Below are the code and all the weights of a small trained network. Each question names an input and a class and asks about switching units off, where a switched-off unit gives its printed mean instead of its output.

import numpy as np


def w(rows, s, z=0):
    codes = np.array(rows[::2]) - 128.0
    scale = np.full(codes.shape[1], s)
    scale[-1] = z or s
    return codes * scale


def f(y):
    return np.maximum(y, 0)


def log_softmax(a):
    a = a - a.max(-1, keepdims=True)
    return a - np.log(np.exp(a).sum(-1, keepdims=True))


def net(x, mask):
    res = np.array(x, float).reshape(1, 8) / 4 @ E
    y = f(res @ A[0][:, :-1].T + A[0][:, -1])
    res = res + np.where(mask, y, B[0][:, -1]) @ B[0][:, :-1]
    return log_softmax(res[-1] @ U[:, :-1].T + U[:, -1])


A, B = {}, {}
E = w([
[112,177,128,201,179,93,156,92,80],'x0',
[117,131,134,121,114,112,134,124,129],'x1',
[114,120,129,122,146,134,125,125,120],'x2',
[188,77,200,160,80,135,119,87,48],'x3',
[173,173,238,77,213,121,121,103,180],'x4',
[129,123,123,129,140,136,119,133,119],'x5',
[139,97,78,104,150,96,108,10,152],'x6',
[131,131,129,123,123,128,131,124,126],'x7',
],0.012)
A[0] = w([
[105,178,45,112,158,147,82,147,170,50],'N0',
[216,51,201,157,97,115,130,65,53,1],'N1',
[141,94,79,101,161,84,75,1,164,98],'N2',
[90,211,217,160,111,162,110,227,128,60],'N3',
[96,251,157,217,172,72,185,85,87,103],'N4',
[86,205,63,90,176,96,184,138,207,21],'N5',
[185,210,246,73,210,130,113,106,182,69],'N6',
[135,100,161,24,57,147,101,159,203,79],'N7',
],0.0082,0.0092)
B[0] = w([
[95,202,179,164,77,143,63,152,134,170],'N0',
[31,217,202,89,90,180,4,188,175,193],'N1',
[203,199,150,97,132,129,253,252,12,230],'N2',
[204,167,114,51,125,109,191,157,34,199],'N3',
[239,25,73,63,175,184,43,42,184,222],'N4',
[86,169,242,83,40,205,7,129,112,195],'N5',
[23,125,30,245,34,122,174,79,72,246],'N6',
[200,52,59,114,224,138,65,16,132,184],'N7',
],0.0073,0.012)
U = w([
[67,204,238,85,105,132,22,145,155,70],'0',
[124,132,146,129,166,89,156,130,153,252],'1',
[59,128,2,231,61,104,154,108,92,58],'2',
[222,201,156,51,156,110,218,185,74,62],'3',
[221,69,87,92,200,129,50,69,165,62],'4',
[122,147,157,156,170,77,142,141,178,234],'5',
],0.0071,0.017)

Each question gives the input, the list of numbers given to net, and the class t.
The units are the neurons (one row each of A and B). Each row of codes is followed by its name. A weight is (code - 128) times the scale printed after its matrix; where a second scale follows, it is the last column's (A, B and U).
mask holds one flag per neuron, in row order. A switched-off neuron (its flag False) gives its mean, the last column of its row in B, instead of its output. The means were averaged over made-up inputs and are rounded, as every weight is.
A unit's drop is (log p(t) with every unit on - log p(t) with that unit switched off) / (log p(t) with every unit on - log p(t) with every unit switched off).
The circuit of an input: a set's keep is (log p(t) with only the set's units on - log p(t) with every unit switched off) / (log p(t) with every unit on - log p(t) with every unit switched off). Starting from all 8 units, units are removed one at a time, each time the one whose removal leaves the highest keep (on an exact tie, the one counted first), for as long as the keep stays at least 0.8.
circuit, biggest first: the units of the circuit, biggest drop first
most important unit: the unit with the biggest drop
k most important neurons: the k neurons with the biggest drops, biggest first
drop of u: that unit's drop, to one decimal
input [-2,2,-5,-1,0,1,-8,7], class 3: most important neuron => (N3)
input [-1,0,0,0,-3,-3,6,1], class 3: 2 most important neurons => (N2 N6)
input [8,3,-1,-5,-3,-2,4,3], class 4: 2 most important neurons => (N4 N6)
input [0,3,-4,-8,6,3,1,-2], class 0: 2 most important neurons => (N5 N0)
input [8,1,-6,-1,-6,-6,-1,-5], class 4: 2 most important neurons => (N4 N6)
input [-8,-4,-6,3,8,4,-2,1], class 2: 2 most important neurons => (N6 N4)
input [-3,6,-2,1,-5,-6,-4,-8], class 5: 3 most important neurons => (N6 N2 N4)
input [7,-2,-5,4,1,-6,8,-4], class 3: 2 most important neurons => (N2 N7)
input [-8,-5,0,-2,-6,-3,-6,7], class 4: 3 most important neurons => (N7 N6 N2)
input [-8,5,-7,-1,-5,7,-2,6], class 4: 2 most important neurons => (N7 N6)
input [2,-6,-8,6,-3,6,8,-5], class 3: 3 most important neurons => (N2 N6 N5)
input [7,-7,-4,-5,-5,-3,-5,6], class 1: 2 most important neurons => (N6 N7)
input [4,-1,8,-5,2,-6,7,2], class 3: 2 most important neurons => (N2 N1)
input [-1,5,3,-6,-2,-1,-5,-3], class 0: most important unit => N5
input [0,1,7,-4,1,0,0,-1], class 0: circuit, biggest first => (N5 N2)
input [8,-7,1,4,4,5,4,-5], class 4: drop of N4 => 3.2
input [5,4,-8,-6,3,6,7,-3], class 3: drop of N2 => 2.1
input [-3,3,-4,-5,6,8,7,-4], class 3: drop of N2 => 2.4
